Here is a tiny trained network, its code and every weight. The questions are about switching its units off for an input and a target symbol, where a switched-off unit gives its printed mean instead of its output.

import numpy as np


def w(rows, s, z=0):
    codes = np.array(rows[::2]) - 128.0
    scale = np.full(codes.shape[1], s)
    scale[-1] = z or s
    return codes * scale


def f(y):
    return np.maximum(y, 0)


def softmax(a):
    e = np.exp(a - a.max(-1, keepdims=True))
    return e / e.sum(-1, keepdims=True)


def log_softmax(a):
    a = a - a.max(-1, keepdims=True)
    return a - np.log(np.exp(a).sum(-1, keepdims=True))


def net(x, mask):
    ids = ['ΓΔΩβζηψ'.index(c) for c in x.split()]
    T = len(ids)
    res = E[ids] + P[:T]
    r = res
    for j in range(2):
        rows = slice(3 * j, 3 * j + 3)
        q, k, v = (r @ M[0][rows].T for M in (Q, K, V))
        z = softmax(np.where(np.tri(T) > 0, q @ k.T / 3**0.5, -1e9)) @ v
        o = O[0][rows]
        res = res + np.where(mask[j], z, o[:, -1]) @ o[:, :-1]
    y = f(res @ A[0][:, :-1].T + A[0][:, -1])
    res = res + np.where(mask[2:14], y, B[0][:, -1]) @ B[0][:, :-1]
    return log_softmax(res[-1] @ U[:, :-1].T + U[:, -1])


Q, K, V, O, A, B = {}, {}, {}, {}, {}, {}
E = w([
[7,236,97,179],'Γ',
[89,187,233,87],'Δ',
[200,112,233,178],'Ω',
[132,170,251,151],'β',
[29,2,7,2],'ζ',
[232,44,189,208],'η',
[201,99,15,197],'ψ',
],0.0049)
P = w([
[63,98,38,217],'0',
[214,167,114,1],'1',
[52,84,21,235],'2',
[203,97,220,24],'3',
[36,80,22,251],'4',
[196,97,224,51],'5',
[20,71,25,252],'6',
[190,120,245,83],'7',
[8,51,35,253],'8',
[219,139,243,128],'9',
],0.0046)
Q[0] = w([
[3,9,7,241],'h1',
[13,6,35,237],'h1',
[248,233,209,7],'h1',
[239,214,229,36],'h2',
[18,33,14,220],'h2',
[7,10,35,237],'h2',
],0.005)
K[0] = w([
[12,19,6,13],'h1',
[31,19,11,12],'h1',
[217,228,253,238],'h1',
[192,235,214,207],'h2',
[68,30,12,22],'h2',
[67,14,20,36],'h2',
],0.005)
V[0] = w([
[95,233,121,243],'h1',
[212,24,61,74],'h1',
[48,18,70,1],'h1',
[126,120,136,10],'h2',
[173,208,161,115],'h2',
[11,60,177,14],'h2',
],0.005)
O[0] = w([
[214,249,58,206,224],'h1',
[115,12,84,121,140],'h1',
[3,23,190,167,158],'h1',
[92,14,192,19,6],'h2',
[207,215,137,33,27],'h2',
[29,13,246,57,50],'h2',
],0.0047,0.0012)
A[0] = w([
[57,159,40,75,160],'n1',
[92,225,102,94,224],'n2',
[53,207,5,154,15],'n3',
[237,153,253,18,109],'n4',
[65,21,203,240,87],'n5',
[193,134,21,238,7],'n6',
[245,87,218,76,201],'n7',
[240,114,138,65,168],'n8',
[255,83,161,30,252],'n9',
[79,127,124,91,24],'n10',
[219,224,220,200,252],'n11',
[189,243,185,201,254],'n12',
],0.0048,0.0027)
B[0] = w([
[150,135,34,8,170],'n1',
[33,254,175,38,189],'n2',
[29,245,17,66,174],'n3',
[9,100,5,205,167],'n4',
[9,83,224,238,181],'n5',
[240,78,6,199,186],'n6',
[20,186,11,68,182],'n7',
[42,221,48,12,167],'n8',
[2,214,12,19,193],'n9',
[196,186,48,74,131],'n10',
[222,63,223,52,246],'n11',
[228,127,205,43,254],'n12',
],0.0046,0.0049)
U = w([
[10,249,14,19,106],'Γ',
[130,102,181,18,201],'Δ',
[246,46,228,97,202],'Ω',
[186,146,244,149,166],'β',
[13,67,184,238,107],'ζ',
[244,21,161,210,100],'η',
[176,81,2,214,3],'ψ',
],0.0046,0.0033)

Each question gives the input, a string of symbols that net reads in full, and the target symbol t.
The units are the heads (3 rows each of Q, K, V and O) and the neurons (one row each of A and B). Each row of codes is followed by its name. A weight is (code - 128) times the scale printed after its matrix; where a second scale follows, it is the last column's (O, A, B and U).
mask holds one flag per unit, heads first, then neurons. A switched-off unit (its flag False) gives its mean, the last column of its rows in O or B, instead of its output. The means were averaged over made-up inputs and are rounded, as every weight is.
A unit's drop is (log p(t) with every unit on - log p(t) with that unit switched off) / (log p(t) with every unit on - log p(t) with every unit switched off).
The circuit of an input: a set's keep is (log p(t) with only the set's units on - log p(t) with every unit switched off) / (log p(t) with every unit on - log p(t) with every unit switched off). Starting from the 12 units with the biggest drops (on a tie, the unit counted first), units are removed one at a time, each time the one whose removal leaves the highest keep (on an exact tie, the one counted first), for as long as the keep stays at least 0.8.
circuit, biggest first: the units of the circuit, biggest drop first
top k neurons: the k neurons with the biggest drops, biggest first
heads that matter: for each layer, one digit per head in row order, 1 if its drop is at least 0.15 and else 0, layers parted by /
drop when u is switched off: that unit's drop, to one decimal
input ψ Γ η ψ ζ ψ η Ω ψ, target ζ: circuit, biggest first => h1, n5, h2
input Γ η ζ Δ ψ ψ Δ, target ζ: top 3 neurons => n5, n12, n11
input β Δ β ψ, target Γ: circuit, biggest first => n9, n8, n7
input ζ Γ Ω Γ β η, target Γ: circuit, biggest first => n9, n7
input ζ Γ ψ Δ, target Γ: heads that matter => 01
input ψ ψ η ψ η ζ Ω, target ζ: heads that matter => 10
input Γ ψ Ω Γ η Ω ψ Ω ζ, target ζ: heads that matter => 11
input ζ ψ Γ Δ, target Γ: top 2 neurons => n9, n7
input ψ β Γ Ω, target Γ: top 2 neurons => n9, n7
input ζ η ψ ψ ψ Γ Γ Ω, target Γ: drop when h1 is switched off => 0.2
input Δ Γ Γ β, target Γ: drop when h2 is switched off => 0.2
input Γ Γ ζ Ω ψ, target ζ: drop when n9 is switched off => 0.0
input Δ ψ ζ η, target Γ: drop when n7 is switched off => 0.3
